Below are the code and all the weights of a small trained network. Each question names an input and a class and asks about switching units off, where a switched-off unit gives its printed mean instead of its output.

import numpy as np


def w(rows, s, z=0):
    codes = np.array(rows[::2]) - 128.0
    scale = np.full(codes.shape[1], s)
    scale[-1] = z or s
    return codes * scale


def norm(h):
    return h / np.sqrt((h * h).mean(-1, keepdims=True) + 1e-5)


def f(y):
    return y / 2 * (1 + np.tanh(0.7978845608 * (y + 0.044715 * y**3)))


def log_softmax(a):
    a = a - a.max(-1, keepdims=True)
    return a - np.log(np.exp(a).sum(-1, keepdims=True))


def net(x, mask):
    res = np.array(x, float).reshape(1, 5) / 4 @ E
    u = 0
    for l in range(4):
        y = f(norm(res) @ A[l][:, :-1].T + A[l][:, -1])
        res = res + np.where(mask[u : u + 3], y, B[l][:, -1]) @ B[l][:, :-1]
        u += 3
    return log_softmax(norm(res)[-1] @ U[:, :-1].T + U[:, -1])


A, B = {}, {}
E = w([
[207,73,106,80,67,152,75],'x0',
[114,67,255,199,89,215,159],'x1',
[127,118,118,139,128,126,132],'x2',
[127,131,130,126,129,133,124],'x3',
[197,205,101,191,143,182,198],'x4',
],0.0065)
A[0] = w([
[242,205,119,210,122,184,166,4],'0.n0',
[248,236,60,186,139,171,171,29],'0.n1',
[223,94,109,109,71,151,96,229],'0.n2',
],0.015,0.0033)
B[0] = w([
[81,145,61,97,99,242,189,236],'0.n0',
[188,122,188,176,153,8,91,255],'0.n1',
[170,96,133,81,176,137,175,235],'0.n2',
],0.014,0.012)
A[1] = w([
[142,184,8,140,118,247,162,6],'1.n0',
[186,205,90,180,10,170,95,60],'1.n1',
[245,122,68,126,23,166,84,18],'1.n2',
],0.012,0.0016)
B[1] = w([
[70,173,146,220,108,197,255,254],'1.n0',
[33,96,156,98,109,96,4,148],'1.n1',
[167,114,138,117,196,217,192,152],'1.n2',
],0.007,0.0049)
A[2] = w([
[73,225,39,164,69,61,61,79],'2.n0',
[149,148,38,64,155,70,89,133],'2.n1',
[63,138,154,251,64,161,61,2],'2.n2',
],0.016,0.00062)
B[2] = w([
[77,77,116,190,253,115,148,203],'2.n0',
[155,147,90,87,53,184,122,254],'2.n1',
[130,143,129,71,62,44,120,199],'2.n2',
],0.015,0.0095)
A[3] = w([
[89,97,78,54,204,149,111,108],'3.n0',
[105,172,133,238,87,115,95,123],'3.n1',
[140,1,237,180,99,183,140,9],'3.n2',
],0.019,0.0015)
B[3] = w([
[106,85,132,192,57,134,82,255],'3.n0',
[71,215,96,115,116,183,22,166],'3.n1',
[69,157,218,84,249,135,66,204],'3.n2',
],0.014,0.0091)
U = w([
[67,43,79,208,118,126,78,172],'0',
[137,190,103,206,214,60,69,47],'1',
[99,133,180,74,56,23,115,134],'2',
[56,208,118,141,70,156,146,204],'3',
[174,67,92,61,41,190,99,82],'4',
[250,115,116,101,177,69,157,235],'5',
[104,80,215,72,202,129,54,143],'6',
[126,148,166,109,202,207,229,3],'7',
],0.015,0.0015)

Each question gives the input, the list of numbers given to net, and the class t.
The units are the neurons (one row each of A and B). Each row of codes is followed by its name. A weight is (code - 128) times the scale printed after its matrix; where a second scale follows, it is the last column's (A, B and U).
mask holds one flag per neuron, layer by layer. A switched-off neuron (its flag False) gives its mean, the last column of its row in B, instead of its output. The means were averaged over made-up inputs and are rounded, as every weight is.
A unit's drop is (log p(t) with every unit on - log p(t) with that unit switched off) / (log p(t) with every unit on - log p(t) with every unit switched off).
The circuit of an input: a set's keep is (log p(t) with only the set's units on - log p(t) with every unit switched off) / (log p(t) with every unit on - log p(t) with every unit switched off). Starting from all 12 units, units are removed one at a time, each time the one whose removal leaves the highest keep (on an exact tie, the one counted first), for as long as the keep stays at least 0.8.
units of the circuit, in order: the units of the circuit, biggest drop first
unit that matters most: the unit with the biggest drop
top k neurons: the k neurons with the biggest drops, biggest first
top k neurons in layer l: the k neurons of layer l with the biggest drops, biggest first
input [6,-2,1,-1,5], class 5: unit that matters most -> 0.n1
input [0,-2,7,7,6], class 1: top 2 neurons in layer 0 -> [0.n1; 0.n2]
input [-7,1,-3,-7,7], class 3: top 3 neurons -> [0.n0; 0.n2; 3.n1]
input [-5,7,-1,8,-6], class 2: top 4 neurons -> [0.n2; 2.n2; 0.n0; 0.n1]
input [0,1,8,8,6], class 3: units of the circuit, in order -> [0.n0; 0.n2; 0.n1; 3.n1]
input [-2,4,-3,-8,1], class 3: top 2 neurons -> [0.n1; 0.n2]
input [-1,-5,7,6,0], class 0: top 2 neurons in layer 3 -> [3.n0; 3.n2]
input [-4,3,2,7,6], class 3: top 3 neurons -> [0.n0; 0.n2; 1.n0]
input [-4,3,0,-8,-2], class 2: top 2 neurons -> [0.n2; 0.n0]
input [0,-7,8,-8,-6], class 0: top 2 neurons in layer 0 -> [0.n2; 0.n0]
input [2,0,-4,7,8], class 5: units of the circuit, in order -> [0.n1; 0.n0]
input [-4,6,-7,8,8], class 3: top 2 neurons in layer 0 -> [0.n2; 0.n0]
input [0,6,6,0,1], class 3: top 4 neurons -> [0.n1; 0.n2; 1.n0; 2.n2]
input [8,2,3,5,-4], class 6: units of the circuit, in order -> [3.n2]
input [5,1,-6,-5,-1], class 6: top 2 neurons in layer 3 -> [3.n2; 3.n0]
input [2,-2,3,-7,-7], class 4: top 3 neurons -> [0.n0; 0.n1; 2.n1]
input [2,-1,1,6,-3], class 4: top 4 neurons -> [0.n0; 0.n1; 1.n0; 2.n0]
input [6,6,3,2,1], class 7: top 2 neurons -> [0.n1; 1.n0]
input [7,0,2,5,3], class 5: top 2 neurons -> [0.n1; 0.n2]
input [-1,0,2,6,3], class 1: units of the circuit, in order -> [0.n1]
input [-4,7,-3,-2,7], class 3: top 2 neurons -> [0.n2; 0.n0]
input [0,7,0,8,7], class 3: top 2 neurons in layer 0 -> [0.n0; 0.n2]
